Here is a tiny trained network, its code and every weight. The questions are about switching its units off for an input and a target symbol, where a switched-off unit gives its printed mean instead of its output.

import numpy as np


def w(rows, s, z=0):
    codes = np.array(rows[::2]) - 128.0
    scale = np.full(codes.shape[1], s)
    scale[-1] = z or s
    return codes * scale


def norm(h):
    return h / np.sqrt((h * h).mean(-1, keepdims=True) + 1e-5)


def f(y):
    return y / 2 * (1 + np.tanh(0.7978845608 * (y + 0.044715 * y**3)))


def softmax(a):
    e = np.exp(a - a.max(-1, keepdims=True))
    return e / e.sum(-1, keepdims=True)


def log_softmax(a):
    a = a - a.max(-1, keepdims=True)
    return a - np.log(np.exp(a).sum(-1, keepdims=True))


def net(x, mask):
    ids = ['ΘΠΣΩαδζ'.index(c) for c in x.split()]
    T = len(ids)
    res = E[ids] + P[:T]
    u = 0
    for l in range(2):
        r = norm(res)
        for j in range(2):
            rows = slice(2 * j, 2 * j + 2)
            q, k, v = (r @ M[l][rows].T for M in (Q, K, V))
            z = softmax(np.where(np.tri(T) > 0, q @ k.T / 2**0.5, -1e9)) @ v
            o = O[l][rows]
            res = res + np.where(mask[u + j], z, o[:, -1]) @ o[:, :-1]
        u += 2
        y = f(norm(res) @ A[l][:, :-1].T + A[l][:, -1])
        res = res + np.where(mask[u : u + 8], y, B[l][:, -1]) @ B[l][:, :-1]
        u += 8
    return log_softmax(norm(res)[-1] @ U[:, :-1].T + U[:, -1])


Q, K, V, O, A, B = {}, {}, {}, {}, {}, {}
E = w([
[2,133,96],'Θ',
[161,201,120],'Π',
[182,128,143],'Σ',
[155,55,158],'Ω',
[90,111,157],'α',
[132,139,10],'δ',
[63,173,151],'ζ',
],0.0054)
P = w([
[223,204,215],'0',
[207,199,162],'1',
[191,189,131],'2',
[179,181,106],'3',
[159,175,93],'4',
[150,166,76],'5',
[140,155,66],'6',
[132,148,57],'7',
[126,144,48],'8',
[122,135,39],'9',
[118,128,30],'10',
[26,191,1],'11',
[106,124,15],'12',
],0.0014)
Q[0] = w([
[2,82,98],'0.h0',
[139,96,160],'0.h0',
[248,34,74],'0.h1',
[4,60,191],'0.h1',
],0.0048)
K[0] = w([
[96,35,196],'0.h0',
[177,98,175],'0.h0',
[162,3,120],'0.h1',
[23,104,193],'0.h1',
],0.0062)
V[0] = w([
[31,142,95],'0.h0',
[96,98,182],'0.h0',
[90,72,106],'0.h1',
[19,252,118],'0.h1',
],0.0038)
O[0] = w([
[108,183,118,155],'0.h0',
[104,152,72,139],'0.h0',
[110,152,168,87],'0.h1',
[163,4,134,253],'0.h1',
],0.004,0.0017)
A[0] = w([
[92,101,67,124],'0.n0',
[160,70,152,155],'0.n1',
[188,149,94,79],'0.n2',
[189,121,106,86],'0.n3',
[137,131,93,166],'0.n4',
[105,90,73,1],'0.n5',
[48,253,106,89],'0.n6',
[61,111,166,63],'0.n7',
],0.0057,0.00086)
B[0] = w([
[69,234,201,254],'0.n0',
[218,190,124,202],'0.n1',
[82,67,183,200],'0.n2',
[56,219,175,170],'0.n3',
[51,79,228,178],'0.n4',
[94,215,121,178],'0.n5',
[253,41,144,232],'0.n6',
[72,37,104,232],'0.n7',
],0.003,0.00092)
Q[1] = w([
[196,116,208],'1.h0',
[51,102,86],'1.h0',
[24,2,163],'1.h1',
[165,118,178],'1.h1',
],0.0052)
K[1] = w([
[205,208,159],'1.h0',
[95,1,155],'1.h0',
[77,183,69],'1.h1',
[156,184,196],'1.h1',
],0.0041)
V[1] = w([
[99,99,213],'1.h0',
[148,253,183],'1.h0',
[55,79,129],'1.h1',
[48,100,149],'1.h1',
],0.0031)
O[1] = w([
[76,105,191,151],'1.h0',
[216,14,15,2],'1.h0',
[251,89,195,135],'1.h1',
[145,221,77,113],'1.h1',
],0.002,0.00085)
A[1] = w([
[149,113,182,206],'1.n0',
[182,115,38,100],'1.n1',
[93,208,1,84],'1.n2',
[211,123,42,114],'1.n3',
[85,63,41,199],'1.n4',
[104,51,163,180],'1.n5',
[162,69,143,10],'1.n6',
[170,213,153,111],'1.n7',
],0.0051,0.0013)
B[1] = w([
[196,128,62,197],'1.n0',
[45,148,227,188],'1.n1',
[198,139,250,239],'1.n2',
[15,127,93,248],'1.n3',
[245,171,184,250],'1.n4',
[166,174,59,240],'1.n5',
[133,229,168,100],'1.n6',
[120,40,111,169],'1.n7',
],0.0027,0.0012)
U = w([
[21,119,153,203],'Θ',
[232,110,119,221],'Π',
[130,128,141,2],'Σ',
[107,107,1,58],'Ω',
[127,129,143,7],'α',
[148,232,200,170],'δ',
[128,129,141,3],'ζ',
],0.012,0.0047)

Each question gives the input, a string of symbols that net reads in full, and the target symbol t.
The units are the heads (2 rows each of Q, K, V and O) and the neurons (one row each of A and B). Each row of codes is followed by its name. A weight is (code - 128) times the scale printed after its matrix; where a second scale follows, it is the last column's (O, A, B and U).
mask holds one flag per unit, layer by layer, with each layer's heads first. A switched-off unit (its flag False) gives its mean, the last column of its rows in O or B, instead of its output. The means were averaged over made-up inputs and are rounded, as every weight is.
A unit's drop is (log p(t) with every unit on - log p(t) with that unit switched off) / (log p(t) with every unit on - log p(t) with every unit switched off).
unit that matters most: the unit with the biggest drop
k most important neurons: the k neurons with the biggest drops, biggest first
k most important neurons of layer l: the k neurons of layer l with the biggest drops, biggest first
heads that matter: for each layer, one digit per head in row order, 1 if its drop is at least 0.15 and else 0, layers parted by /
drop of u: that unit's drop, to one decimal
input α δ Ω α Π α Ω α α ζ Θ Ω, target Θ: unit that matters most	0.h1
input Π Θ Σ Π α δ Ω Π Π δ α ζ Ω, target Ω: 3 most important neurons	(1.n2 1.n3 0.n1)
input Ω α α Ω α Ω Ω Π Ω, target Θ: heads that matter	01 / 10
input Π α Θ α α Π, target Ω: heads that matter	01 / 10
input Θ α δ Π Π α, target Ω: heads that matter	10 / 10
input Θ α Π Ω Ω, target Ω: 4 most important neurons of layer 1	(1.n2 1.n3 1.n4 1.n0)
input Σ Σ α δ ζ Σ δ Π δ Π Σ, target Θ: heads that matter	01 / 11
input Π α Π Σ Σ, target Ω: 2 most important neurons	(1.n2 1.n4)
input Σ Σ Π α Θ α Ω Π Σ Θ α Σ, target Θ: 2 most important neurons	(1.n3 0.n7)
input Θ α δ ζ, target Π: 2 most important neurons	(0.n6 1.n3)
input Π ζ α δ Ω Π Ω α Π δ Π, target Θ: 2 most important neurons of layer 0	(0.n1 0.n2)
input Ω δ Π Π Θ Σ Π Ω Π Π, target Θ: heads that matter	00 / 11
input α α α α δ α Π, target Π: 2 most important neurons	(0.n7 1.n7)
input δ Π α, target Π: heads that matter	00 / 00
input α ζ Ω Θ δ α α Σ Π α Π, target Ω: 3 most important neurons	(0.n6 1.n4 1.n3)
input Θ α α ζ α α δ Θ Ω Ω δ Π, target Π: 4 most important neurons	(0.n7 0.n6 1.n7 1.n5)
input δ Σ ζ δ ζ, target Ω: 2 most important neurons	(1.n2 1.n1)
input Π Θ Θ δ, target δ: unit that matters most	1.n2
input α δ δ ζ Π δ Π α, target Ω: 3 most important neurons	(1.n2 1.n1 1.n5)
input Σ Π δ α Θ α Π Σ, target Ω: 2 most important neurons of layer 0	(0.n6 0.n0)
input Ω δ ζ, target Π: 2 most important neurons of layer 1	(1.n4 1.n3)
input Π δ α, target Π: 2 most important neurons of layer 1	(1.n4 1.n3)
input Π ζ ζ, target Ω: 4 most important neurons of layer 1	(1.n2 1.n1 1.n5 1.n3)
input α Ω Σ δ α Π α Ω α δ, target δ: drop of 1.n0	0.0
